Here is a tiny trained network, its code and every weight. The questions are about switching its units off for an input and a class, where a switched-off unit gives its printed mean instead of its output.

import numpy as np


def w(rows, s, z=0):
    codes = np.array(rows[::2]) - 128.0
    scale = np.full(codes.shape[1], s)
    scale[-1] = z or s
    return codes * scale


def f(y):
    return y / 2 * (1 + np.tanh(0.7978845608 * (y + 0.044715 * y**3)))


def log_softmax(a):
    a = a - a.max(-1, keepdims=True)
    return a - np.log(np.exp(a).sum(-1, keepdims=True))


def net(x, mask):
    res = np.array(x, float).reshape(1, 4) / 4 @ E
    y = f(res @ A[0][:, :-1].T + A[0][:, -1])
    res = res + np.where(mask, y, B[0][:, -1]) @ B[0][:, :-1]
    return log_softmax(res[-1] @ U[:, :-1].T + U[:, -1])


A, B = {}, {}
E = w([
[147,190,57,160,38],'x0',
[107,154,255,137,45],'x1',
[154,142,137,126,138],'x2',
[51,212,135,198,194],'x3',
],0.0077)
A[0] = w([
[110,84,57,125,150,78],'neuron 0',
[82,235,177,187,179,141],'neuron 1',
[83,163,228,149,64,139],'neuron 2',
[197,249,68,159,44,150],'neuron 3',
[121,35,199,154,184,94],'neuron 4',
[94,83,59,150,129,221],'neuron 5',
[163,33,102,103,48,83],'neuron 6',
[71,166,221,91,35,127],'neuron 7',
[129,73,203,72,238,127],'neuron 8',
[104,108,196,31,233,108],'neuron 9',
[97,122,238,132,55,140],'neuron 10',
[192,125,56,100,139,204],'neuron 11',
[80,78,24,162,182,253],'neuron 12',
[81,126,203,139,68,141],'neuron 13',
[133,159,69,108,94,203],'neuron 14',
[127,131,200,135,169,214],'neuron 15',
[88,205,128,225,175,160],'neuron 16',
[195,71,147,66,81,83],'neuron 17',
[152,57,125,48,62,132],'neuron 18',
[1,189,115,196,193,135],'neuron 19',
],0.0068,0.0035)
B[0] = w([
[166,152,63,118,229,145],'neuron 0',
[195,73,92,169,103,234],'neuron 1',
[190,146,50,88,170,248],'neuron 2',
[43,165,146,88,21,243],'neuron 3',
[97,160,38,137,57,197],'neuron 4',
[166,197,148,43,121,185],'neuron 5',
[122,57,97,201,78,189],'neuron 6',
[160,203,4,84,189,253],'neuron 7',
[43,194,70,80,2,252],'neuron 8',
[67,185,70,145,21,232],'neuron 9',
[225,151,32,101,177,254],'neuron 10',
[157,159,114,134,86,194],'neuron 11',
[235,154,99,41,105,248],'neuron 12',
[182,157,54,91,168,213],'neuron 13',
[107,175,170,102,130,178],'neuron 14',
[152,128,93,63,64,214],'neuron 15',
[157,22,130,143,44,228],'neuron 16',
[149,76,74,199,106,194],'neuron 17',
[167,84,126,183,88,213],'neuron 18',
[190,37,103,178,74,248],'neuron 19',
],0.0053,0.0046)
U = w([
[179,144,125,103,122,255],'0',
[236,192,58,85,204,38],'1',
[178,8,102,254,110,110],'2',
[25,207,108,108,62,110],'3',
[149,160,210,149,200,144],'4',
[12,85,193,199,225,16],'5',
],0.0081,0.005)

Each question gives the input, the list of numbers given to net, and the class t.
The units are the neurons (one row each of A and B). Each row of codes is followed by its name. A weight is (code - 128) times the scale printed after its matrix; where a second scale follows, it is the last column's (A, B and U).
mask holds one flag per neuron, in row order. A switched-off neuron (its flag False) gives its mean, the last column of its row in B, instead of its output. The means were averaged over made-up inputs and are rounded, as every weight is.
A unit's drop is (log p(t) with every unit on - log p(t) with that unit switched off) / (log p(t) with every unit on - log p(t) with every unit switched off).
The circuit of an input: a set's keep is (log p(t) with only the set's units on - log p(t) with every unit switched off) / (log p(t) with every unit on - log p(t) with every unit switched off). Starting from the 12 units with the biggest drops (on a tie, the unit counted first), units are removed one at a time, each time the one whose removal leaves the highest keep (on an exact tie, the one counted first), for as long as the keep stays at least 0.8.
circuit, biggest first: the units of the circuit, biggest drop first
most important unit: the unit with the biggest drop
top k neurons: the k neurons with the biggest drops, biggest first
drop when u is switched off: that unit's drop, to one decimal
input [2,4,-3,7], class 2: top 3 neurons -> neuron 19; neuron 16; neuron 1
input [6,-3,-6,-7], class 2: top 2 neurons -> neuron 6; neuron 18
input [-3,6,-3,-8], class 2: circuit, biggest first -> neuron 6; neuron 17
input [5,-1,1,-4], class 3: top 2 neurons -> neuron 3; neuron 19
input [0,-5,-1,-7], class 2: circuit, biggest first -> neuron 6; neuron 18
input [5,-2,4,-1], class 3: circuit, biggest first -> neuron 3; neuron 10
input [-8,-2,-7,0], class 3: circuit, biggest first -> neuron 8; neuron 9
input [8,-5,-1,-6], class 3: circuit, biggest first -> neuron 3
input [3,5,1,-1], class 1: circuit, biggest first -> neuron 7; neuron 10; neuron 2
input [-5,3,3,7], class 2: top 3 neurons -> neuron 19; neuron 1; neuron 16
input [-8,1,-6,5], class 3: top 3 neurons -> neuron 8; neuron 9; neuron 4
input [-8,-1,-4,-6], class 3: circuit, biggest first -> neuron 8; neuron 9
input [6,-3,-4,-1], class 3: circuit, biggest first -> neuron 3; neuron 10
input [4,8,4,-8], class 1: most important unit -> neuron 7
input [-1,8,-4,7], class 1: top 4 neurons -> neuron 7; neuron 2; neuron 10; neuron 13
input [0,5,2,-7], class 2: top 2 neurons -> neuron 6; neuron 17
input [7,1,2,-6], class 3: top 3 neurons -> neuron 3; neuron 19; neuron 1
input [7,-5,6,1], class 3: top 3 neurons -> neuron 3; neuron 10; neuron 2
input [-7,8,0,6], class 1: drop when neuron 13 is switched off -> 0.1
input [2,6,5,-4], class 1: drop when neuron 16 is switched off -> 0.1
input [-3,-2,1,0], class 4: drop when neuron 7 is switched off -> 0.2
input [4,5,2,7], class 2: drop when neuron 7 is switched off -> -0.1
